Below is a small trained network, with its code and all its weights. Each question gives an input and a class and asks what happens when units are switched off, that is, made to give their printed mean instead of their output.

import numpy as np


def w(rows, s, z=0):
    codes = np.array(rows[::2]) - 128.0
    scale = np.full(codes.shape[1], s)
    scale[-1] = z or s
    return codes * scale


def f(y):
    return np.maximum(y, 0)


def log_softmax(a):
    a = a - a.max(-1, keepdims=True)
    return a - np.log(np.exp(a).sum(-1, keepdims=True))


def net(x, mask):
    res = np.array(x, float).reshape(1, 6) / 4 @ E
    y = f(res @ A[0][:, :-1].T + A[0][:, -1])
    res = res + np.where(mask, y, B[0][:, -1]) @ B[0][:, :-1]
    return log_softmax(res[-1] @ U[:, :-1].T + U[:, -1])


A, B = {}, {}
E = w([
[212,75,83,128,77],'x0',
[108,9,91,158,110],'x1',
[152,83,107,212,204],'x2',
[172,189,63,122,192],'x3',
[177,113,231,116,202],'x4',
[164,188,122,175,136],'x5',
],0.011)
A[0] = w([
[174,91,116,153,172,56],'n1',
[178,160,30,162,204,87],'n2',
[144,107,134,224,194,3],'n3',
[156,29,55,190,216,42],'n4',
[199,166,115,187,172,20],'n5',
[250,97,161,82,147,152],'n6',
[254,98,185,87,149,150],'n7',
[192,89,139,140,190,110],'n8',
[111,41,231,137,197,10],'n9',
[81,66,231,121,245,169],'n10',
[211,144,88,135,212,28],'n11',
],0.0077,0.0034)
B[0] = w([
[144,174,156,135,100,169],'n1',
[131,32,140,235,89,214],'n2',
[110,162,180,102,180,186],'n3',
[108,186,153,28,102,227],'n4',
[189,103,135,200,145,182],'n5',
[135,136,205,102,35,206],'n6',
[154,116,235,124,59,215],'n7',
[156,172,181,136,115,190],'n8',
[105,163,3,102,131,211],'n9',
[113,231,43,93,140,254],'n10',
[172,73,143,208,100,193],'n11',
],0.0076,0.0089)
U = w([
[125,90,214,139,86,178],'0',
[113,98,139,168,198,1],'1',
[118,203,115,70,158,181],'2',
[125,35,8,161,100,195],'3',
[161,150,149,177,183,40],'4',
],0.014,0.0064)

Each question gives the input, the list of numbers given to net, and the class t.
The units are the neurons (one row each of A and B). Each row of codes is followed by its name. A weight is (code - 128) times the scale printed after its matrix; where a second scale follows, it is the last column's (A, B and U).
mask holds one flag per neuron, in row order. A switched-off neuron (its flag False) gives its mean, the last column of its row in B, instead of its output. The means were averaged over made-up inputs and are rounded, as every weight is.
A unit's drop is (log p(t) with every unit on - log p(t) with that unit switched off) / (log p(t) with every unit on - log p(t) with every unit switched off).
The circuit of an input: a set's keep is (log p(t) with only the set's units on - log p(t) with every unit switched off) / (log p(t) with every unit on - log p(t) with every unit switched off). Starting from all 11 units, units are removed one at a time, each time the one whose removal leaves the highest keep (on an exact tie, the one counted first), for as long as the keep stays at least 0.8.
circuit, biggest first: the units of the circuit, biggest drop first
most important unit: the unit with the biggest drop
top k neurons: the k neurons with the biggest drops, biggest first
drop when u is switched off: that unit's drop, to one decimal
input [8,-5,1,6,-3,0], class 3: most important unit	n2
input [-2,1,-3,-3,-4,-5], class 3: circuit, biggest first	[n7, n4]
input [1,-6,1,7,0,-4], class 0: circuit, biggest first	[n10, n2]
input [4,6,-4,-8,2,-4], class 3: circuit, biggest first	[n9, n4]
input [2,0,4,-5,4,-3], class 2: top 2 neurons	[n10, n9]
input [7,7,4,-2,3,-7], class 2: top 2 neurons	[n4, n9]
input [1,2,-5,6,-3,-4], class 3: top 2 neurons	[n4, n10]
input [-5,-7,6,4,1,-7], class 4: top 3 neurons	[n4, n11, n2]
input [7,-8,8,-1,7,-3], class 0: top 2 neurons	[n7, n6]
input [4,-4,-1,-7,-6,-7], class 3: top 2 neurons	[n7, n6]
input [8,-2,-4,8,-4,2], class 3: drop when n7 is switched off	0.0
input [-6,2,4,8,-4,4], class 3: drop when n7 is switched off	0.2
input [-6,-7,7,-8,-3,1], class 2: drop when n2 is switched off	0.1
input [-5,-2,4,6,-6,2], class 3: circuit, biggest first	[n2]
input [5,1,8,-3,2,-5], class 2: drop when n9 is switched off	0.2
